Below is a small trained network, with its code and all its weights. Each question gives an input and a class and asks what happens when units are switched off, that is, made to give their printed mean instead of their output.

import numpy as np


def w(rows, s, z=0):
    codes = np.array(rows[::2]) - 128.0
    scale = np.full(codes.shape[1], s)
    scale[-1] = z or s
    return codes * scale


def f(y):
    return np.maximum(y, 0)


def log_softmax(a):
    a = a - a.max(-1, keepdims=True)
    return a - np.log(np.exp(a).sum(-1, keepdims=True))


def net(x, mask):
    res = np.array(x, float).reshape(1, 7) / 4 @ E
    y = f(res @ A[0][:, :-1].T + A[0][:, -1])
    res = res + np.where(mask, y, B[0][:, -1]) @ B[0][:, :-1]
    return log_softmax(res[-1] @ U[:, :-1].T + U[:, -1])


A, B = {}, {}
E = w([
[126,185,141,89,109,165],'x0',
[74,60,163,86,107,197],'x1',
[86,90,224,165,244,36],'x2',
[201,117,82,215,167,126],'x3',
[88,41,1,145,192,134],'x4',
[178,56,144,209,108,203],'x5',
[53,212,105,161,14,108],'x6',
],0.0066)
A[0] = w([
[178,98,127,143,175,143,108],'n0',
[179,136,2,169,146,71,112],'n1',
[63,155,191,91,169,130,148],'n2',
[116,61,69,172,178,131,113],'n3',
[106,145,188,175,158,97,136],'n4',
[129,88,49,133,192,126,100],'n5',
[116,158,63,106,48,182,244],'n6',
[170,74,152,90,157,169,157],'n7',
[175,197,100,128,40,76,143],'n8',
[96,172,143,57,154,112,156],'n9',
[65,207,168,152,135,25,140],'n10',
[254,171,127,158,105,166,254],'n11',
[211,147,129,117,112,168,204],'n12',
[155,131,98,117,83,148,88],'n13',
[102,70,103,172,113,166,182],'n14',
[101,128,70,105,95,172,214],'n15',
],0.0094,0.0033)
B[0] = w([
[130,130,161,115,102,131,186],'n0',
[160,94,210,141,158,181,222],'n1',
[164,124,125,85,112,165,187],'n2',
[134,69,148,163,190,126,222],'n3',
[112,123,112,99,106,128,182],'n4',
[150,59,157,170,144,140,212],'n5',
[114,175,54,101,90,82,255],'n6',
[99,79,159,149,125,136,197],'n7',
[164,131,138,102,86,87,218],'n8',
[159,119,127,90,104,149,187],'n9',
[86,201,48,87,2,71,213],'n10',
[148,121,161,75,78,130,223],'n11',
[138,123,195,82,95,143,192],'n12',
[84,160,141,128,65,107,168],'n13',
[136,78,82,148,171,73,194],'n14',
[62,166,15,138,123,40,210],'n15',
],0.0089,0.0087)
U = w([
[110,180,114,81,64,131,245],'0',
[88,112,109,182,149,135,61],'1',
[178,105,193,127,138,245,48],'2',
],0.011,0.0011)

Each question gives the input, the list of numbers given to net, and the class t.
The units are the neurons (one row each of A and B). Each row of codes is followed by its name. A weight is (code - 128) times the scale printed after its matrix; where a second scale follows, it is the last column's (A, B and U).
mask holds one flag per neuron, in row order. A switched-off neuron (its flag False) gives its mean, the last column of its row in B, instead of its output. The means were averaged over made-up inputs and are rounded, as every weight is.
A unit's drop is (log p(t) with every unit on - log p(t) with that unit switched off) / (log p(t) with every unit on - log p(t) with every unit switched off).
The circuit of an input: a set's keep is (log p(t) with only the set's units on - log p(t) with every unit switched off) / (log p(t) with every unit on - log p(t) with every unit switched off). Starting from the 12 units with the biggest drops (on a tie, the unit counted first), units are removed one at a time, each time the one whose removal leaves the highest keep (on an exact tie, the one counted first), for as long as the keep stays at least 0.8.
circuit, biggest first: the units of the circuit, biggest drop first
top k neurons: the k neurons with the biggest drops, biggest first
drop when u is switched off: that unit's drop, to one decimal
input [5,-1,6,-3,7,0,-2], class 2: circuit, biggest first : (n15, n6)
input [-3,-6,-6,6,-3,1,-3], class 2: circuit, biggest first : (n1)
input [2,-2,4,2,6,-8,-4], class 2: top 3 neurons : (n15, n1, n6)
input [3,7,0,-3,-3,-3,-2], class 2: top 2 neurons : (n10, n6)
input [-3,-2,-8,1,2,-3,-8], class 2: circuit, biggest first : (n1, n10)
input [-8,-6,-7,-8,5,5,-4], class 1: top 2 neurons : (n15, n14)
input [0,-3,-8,-6,8,-3,-5], class 1: top 2 neurons : (n10, n5)
input [4,-1,1,-1,-7,5,-3], class 2: drop when n15 is switched off : 0.2
input [-2,2,-1,7,4,-8,3], class 1: drop when n11 is switched off : 0.1
input [-7,-2,1,-2,-3,3,-5], class 2: drop when n10 is switched off : 0.2
